Each row is followed by its class.
0.1	-6.0	-6.8	7.1	10.3	19.3	-0.1	-4.8	2.4	14.2	-2.7	-0.6	-13.7	0.4	-8.3	-19.8	-1.4	7.4	-20.0	-17.4	-18.9	32.3	7.7	16.4	1.4	3.9	-10.8	2.1	-5.7	-16.0	-0.3	3.8 | z888
-3.9	4.0	19.9	-4.8	1.2	9.8	-2.5	8.9	14.1	19.3	-3.7	4.9	-19.1	2.4	-6.9	-0.9	1.7	-2.9	-5.4	-1.1	-6.0	3.0	8.3	10.2	12.8	-2.2	-41.0	-2.2	-3.8	2.0	-11.4	-15.9 | z379
-9.0	18.2	24.1	0.2	4.2	14.6	1.1	16.8	17.2	1.9	-4.9	26.6	-5.8	-9.5	-2.4	1.4	-6.9	9.6	-8.6	9.2	17.9	-22.0	9.4	2.3	17.1	2.9	-45.3	-0.2	4.7	34.2	-22.1	-7.0 | z379
-1.1	-5.8	-0.6	18.4	1.6	4.8	-10.9	-7.3	2.4	11.3	5.6	-9.0	-8.4	-20.2	-2.9	2.2	-9.9	-5.1	-15.0	-9.1	-34.7	14.3	0.4	-1.9	9.2	-3.3	11.4	2.3	26.3	-19.9	1.7	-8.5 | z888
-8.2	24.5	14.6	-5.1	-0.8	11.8	1.5	10.1	37.5	6.2	5.8	21.7	-0.3	11.8	-7.0	-0.1	-9.7	-1.3	-1.1	5.2	16.3	-19.5	13.5	-7.8	17.6	-9.2	-65.9	-21.0	-4.7	14.4	-17.1	-22.8 | z379
-3.6	-20.3	-11.7	-2.3	9.3	18.9	-0.2	15.2	-2.7	7.4	8.0	-0.6	-5.3	5.0	-8.2	-9.3	-8.0	-1.3	-21.0	-10.0	-5.2	15.1	-3.6	16.3	6.3	15.3	7.8	7.6	2.9	-2.9	-3.3	3.0 | z888
-14.3	-5.5	-2.9	-3.1	2.1	11.7	-2.4	13.5	-8.7	17.8	14.9	5.5	-19.3	-6.2	0.6	-25.3	-14.6	7.5	-20.8	-14.6	-3.4	29.6	-3.1	31.0	-2.0	14.0	-40.2	20.1	-9.2	23.0	-4.9	8.4 | z888
-0.8	18.2	-0.4	-6.6	10.5	12.3	6.4	12.3	5.4	-21.2	7.5	11.6	-9.2	-12.8	-16.1	-20.3	-17.6	1.1	-10.0	-14.8	-6.9	25.4	6.1	19.3	12.7	3.7	-9.4	5.6	1.0	2.8	-8.8	0.3 | z888
-15.8	4.3	8.2	15.3	29.2	9.5	4.3	12.8	5.1	11.5	12.8	4.5	-12.7	-16.0	-5.8	-18.5	-9.5	4.9	-10.1	-6.3	-7.8	25.0	7.0	5.6	13.4	-1.9	-17.4	8.1	-3.4	3.3	-4.2	-4.0 | z888
4.1	17.9	7.9	-13.0	3.5	14.3	5.3	21.6	15.8	14.8	-7.1	19.2	-6.0	19.2	-11.5	-12.0	-3.6	-0.2	-15.4	0.9	0.1	3.3	0.2	9.4	12.4	2.1	-37.8	-1.2	-3.3	7.4	-22.0	-18.3 | z379
10.4	16.1	-12.1	-5.3	5.3	14.2	4.5	9.7	0.0	-24.5	19.5	13.4	-5.1	-31.7	-17.1	-19.1	-1.1	4.6	-6.2	-25.1	-11.8	32.2	-5.6	-5.0	5.7	11.9	5.4	9.8	0.1	-0.8	-10.2	9.5 | z888
11.1	8.4	32.6	-10.3	9.1	10.1	3.0	16.2	28.8	7.6	3.5	31.2	-4.6	7.9	-7.4	-0.8	-3.1	-3.2	-11.6	2.5	-0.7	-8.6	9.1	1.3	19.5	0.6	-51.4	-4.3	0.8	-2.2	-18.2	-21.0 | z379
5.5	14.8	20.2	4.0	-4.2	11.3	-4.0	5.5	42.6	9.8	-4.1	7.4	-2.4	1.1	-8.6	0.4	-3.8	4.3	0.4	3.2	-5.5	-13.2	11.7	5.8	22.4	-5.0	-43.6	-4.8	3.6	6.7	-16.2	-24.2 | z379
6.0	17.0	13.5	-10.6	0.3	35.6	2.2	6.5	21.4	5.6	11.3	15.7	-4.7	-11.5	-22.3	-7.5	-16.1	-7.6	-7.6	-10.0	-6.9	2.2	14.5	13.4	19.3	2.1	-26.7	-8.1	-4.8	-15.1	-18.7	-22.9 | z379
-2.9	10.8	20.6	-0.4	1.5	4.2	-1.6	10.7	13.5	-0.9	15.8	11.0	-20.6	-17.0	-8.3	2.4	-6.0	9.5	-8.8	-34.9	-0.8	17.8	13.8	10.6	18.6	9.6	-31.2	7.4	-5.3	15.2	-12.9	-5.9 | z888
